Below are the code and all the weights of a small trained network. Each question names an input and a target symbol and asks about switching units off, where a switched-off unit gives its printed mean instead of its output.

import numpy as np


def w(rows, s, z=0):
    codes = np.array(rows[::2]) - 128.0
    scale = np.full(codes.shape[1], s)
    scale[-1] = z or s
    return codes * scale


def norm(h):
    return h / np.sqrt((h * h).mean(-1, keepdims=True) + 1e-5)


def f(y):
    return np.maximum(y, 0)


def softmax(a):
    e = np.exp(a - a.max(-1, keepdims=True))
    return e / e.sum(-1, keepdims=True)


def log_softmax(a):
    a = a - a.max(-1, keepdims=True)
    return a - np.log(np.exp(a).sum(-1, keepdims=True))


def net(x, mask):
    ids = ['αβεζμξψ'.index(c) for c in x.split()]
    T = len(ids)
    res = E[ids] + P[:T]
    u = 0
    for l in range(3):
        q, k, v = (norm(res) @ M[l].T for M in (Q, K, V))
        z = softmax(np.where(np.tri(T) > 0, q @ k.T / 3**0.5, -1e9)) @ v
        res = res + np.where(mask[u], z, O[l][:, -1]) @ O[l][:, :-1]
        u += 1
        y = f(norm(res) @ A[l][:, :-1].T + A[l][:, -1])
        res = res + np.where(mask[u : u + 8], y, B[l][:, -1]) @ B[l][:, :-1]
        u += 8
    return log_softmax(norm(res)[-1] @ U[:, :-1].T + U[:, -1])


Q, K, V, O, A, B = {}, {}, {}, {}, {}, {}
E = w([
[102,174,146,91],'α',
[120,93,121,163],'β',
[123,82,130,173],'ε',
[127,70,146,190],'ζ',
[118,180,182,100],'μ',
[148,177,81,140],'ξ',
[144,90,248,186],'ψ',
],0.013)
P = w([
[3,187,120,245],'0',
[68,180,104,222],'1',
[107,157,113,191],'2',
[135,136,121,160],'3',
[150,121,138,151],'4',
[163,110,144,142],'5',
[171,99,161,133],'6',
[192,88,180,138],'7',
[193,77,178,134],'8',
[206,72,194,131],'9',
],0.0044)
Q[0] = w([
[4,52,140,74],'0.h1',
[95,179,214,199],'0.h1',
[142,219,86,182],'0.h1',
],0.0035)
K[0] = w([
[82,42,146,17],'0.h1',
[134,219,251,252],'0.h1',
[188,205,124,137],'0.h1',
],0.0036)
V[0] = w([
[54,69,123,97],'0.h1',
[250,134,61,95],'0.h1',
[140,170,112,189],'0.h1',
],0.02)
O[0] = w([
[253,127,109,131,82],'0.h1',
[18,12,137,65,2],'0.h1',
[62,138,111,196,235],'0.h1',
],0.015,0.011)
A[0] = w([
[149,190,26,123,121],'0.n1',
[104,170,76,170,97],'0.n2',
[160,121,207,144,117],'0.n3',
[117,61,100,183,4],'0.n4',
[182,92,15,139,120],'0.n5',
[100,48,176,81,184],'0.n6',
[140,111,139,101,130],'0.n7',
[162,145,6,67,145],'0.n8',
],0.017,0.0018)
B[0] = w([
[96,21,84,178,212],'0.n1',
[4,147,140,144,252],'0.n2',
[78,62,89,194,161],'0.n3',
[133,156,128,85,150],'0.n4',
[240,170,147,72,143],'0.n5',
[61,76,199,108,136],'0.n6',
[132,117,142,146,128],'0.n7',
[142,175,101,100,131],'0.n8',
],0.023,0.012)
Q[1] = w([
[130,198,27,33],'1.h1',
[151,80,124,6],'1.h1',
[66,142,155,114],'1.h1',
],0.023)
K[1] = w([
[188,228,91,137],'1.h1',
[115,215,4,164],'1.h1',
[124,74,152,207],'1.h1',
],0.021)
V[1] = w([
[203,120,179,156],'1.h1',
[159,124,76,122],'1.h1',
[138,129,255,161],'1.h1',
],0.029)
O[1] = w([
[55,84,67,127,5],'1.h1',
[152,183,83,97,67],'1.h1',
[28,2,151,177,129],'1.h1',
],0.022,0.014)
A[1] = w([
[130,122,120,118,70],'1.n1',
[102,147,89,166,149],'1.n2',
[163,113,146,177,142],'1.n3',
[155,36,183,69,99],'1.n4',
[149,149,152,136,1],'1.n5',
[105,121,5,84,75],'1.n6',
[178,191,76,73,7],'1.n7',
[120,107,199,104,64],'1.n8',
],0.024,0.0022)
B[1] = w([
[110,128,137,116,128],'1.n1',
[207,162,139,162,254],'1.n2',
[163,140,157,122,254],'1.n3',
[101,191,224,49,143],'1.n4',
[125,90,127,126,164],'1.n5',
[223,54,152,94,151],'1.n6',
[112,164,3,119,138],'1.n7',
[85,76,81,86,200],'1.n8',
],0.031,0.0098)
Q[2] = w([
[90,131,188,129],'2.h1',
[139,131,113,110],'2.h1',
[84,1,91,44],'2.h1',
],0.012)
K[2] = w([
[58,160,213,190],'2.h1',
[129,125,66,125],'2.h1',
[25,111,12,80],'2.h1',
],0.011)
V[2] = w([
[102,204,3,97],'2.h1',
[189,30,102,198],'2.h1',
[229,138,117,71],'2.h1',
],0.014)
O[2] = w([
[151,136,130,253,1],'2.h1',
[88,173,196,86,182],'2.h1',
[21,110,187,152,80],'2.h1',
],0.013,0.0097)
A[2] = w([
[145,25,101,36,132],'2.n1',
[57,181,66,98,163],'2.n2',
[96,170,141,33,18],'2.n3',
[136,45,57,251,85],'2.n4',
[191,154,139,56,82],'2.n5',
[155,85,93,61,42],'2.n6',
[74,175,41,149,4],'2.n7',
[118,86,66,80,96],'2.n8',
],0.022,0.0031)
B[2] = w([
[220,172,149,252,213],'2.n1',
[196,56,144,112,170],'2.n2',
[117,202,86,23,219],'2.n3',
[21,71,147,25,255],'2.n4',
[149,60,117,166,186],'2.n5',
[60,50,141,122,147],'2.n6',
[35,173,137,158,141],'2.n7',
[145,70,217,102,147],'2.n8',
],0.031,0.0066)
U = w([
[151,211,132,11,53],'α',
[134,130,29,154,251],'β',
[225,53,213,110,6],'ε',
[184,73,60,118,153],'ζ',
[91,170,64,163,100],'μ',
[20,64,133,142,211],'ξ',
[127,208,174,222,175],'ψ',
],0.012,0.0031)

Each question gives the input, a string of symbols that net reads in full, and the target symbol t.
The units are the heads (3 rows each of Q, K, V and O) and the neurons (one row each of A and B). Each row of codes is followed by its name. A weight is (code - 128) times the scale printed after its matrix; where a second scale follows, it is the last column's (O, A, B and U).
mask holds one flag per unit, layer by layer, with each layer's heads first. A switched-off unit (its flag False) gives its mean, the last column of its rows in O or B, instead of its output. The means were averaged over made-up inputs and are rounded, as every weight is.
A unit's drop is (log p(t) with every unit on - log p(t) with that unit switched off) / (log p(t) with every unit on - log p(t) with every unit switched off).
The circuit of an input: a set's keep is (log p(t) with only the set's units on - log p(t) with every unit switched off) / (log p(t) with every unit on - log p(t) with every unit switched off). Starting from the 12 units with the biggest drops (on a tie, the unit counted first), units are removed one at a time, each time the one whose removal leaves the highest keep (on an exact tie, the one counted first), for as long as the keep stays at least 0.8.
units of the circuit, in order: the units of the circuit, biggest drop first
most important unit: the unit with the biggest drop
top k neurons: the k neurons with the biggest drops, biggest first
k most important neurons of layer l: the k neurons of layer l with the biggest drops, biggest first
input β ψ ξ ξ ψ μ α ψ ζ α, target ξ: most important unit : 0.n3
input ξ ε ψ ξ ξ ψ ψ μ ξ μ, target α: top 3 neurons : 1.n4; 2.n3; 0.n1
input ψ α ζ β β β ε, target ζ: units of the circuit, in order : 0.h1; 0.n5; 1.h1; 0.n1
input β ξ ξ μ μ, target α: units of the circuit, in order : 0.h1; 2.n3; 2.h1
input ζ ξ ξ μ ε μ μ ε, target ψ: units of the circuit, in order : 1.n6; 2.n4
input ζ ξ ξ ε β, target α: top 2 neurons : 2.n3; 1.n2
input ζ β ψ ζ μ β, target ψ: top 3 neurons : 0.n1; 1.n6; 1.n8
input β α ψ ψ α ξ ξ ψ ξ ε, target ψ: top 3 neurons : 2.n1; 1.n8; 2.n4
input ζ ε β ε, target ζ: top 3 neurons : 1.n6; 0.n5; 0.n1
input ψ ζ μ β, target ψ: units of the circuit, in order : 0.n1; 2.h1; 1.h1; 0.h1
input μ μ ψ ξ ξ ξ ψ μ μ ζ, target ψ: 3 most important neurons of layer 2 : 2.n1; 2.n4; 2.n2
input ψ α α ξ ψ ξ ζ, target ξ: top 4 neurons : 0.n3; 0.n2; 2.n1; 0.n1
input ψ β β α β α β, target β: top 2 neurons : 0.n1; 1.n7
input α ζ μ ζ, target ψ: top 2 neurons : 1.n2; 1.n8
input β ζ β ξ ψ ψ β ξ α α, target α: most important neuron of layer 1 : 1.n6
input α β β, target β: units of the circuit, in order : 0.h1; 1.h1; 0.n5
input α ψ β α ξ ψ ξ ζ α, target α: units of the circuit, in order : 2.h1; 2.n3
input ψ α ε, target ξ: top 2 neurons : 2.n4; 0.n5
input β α ξ β β ξ ε ε, target α: top 2 neurons : 2.n3; 0.n4
input ξ β ξ ζ, target α: top neuron : 0.n1
input β β α, target β: 4 most important neurons of layer 1 : 1.n7; 1.n2; 1.n6; 1.n8
input ξ ξ ξ, target ε: top 3 neurons : 1.n8; 1.n2; 2.n1
input β ε ξ ψ ξ α, target ξ: 4 most important neurons of layer 0 : 0.n2; 0.n3; 0.n1; 0.n4
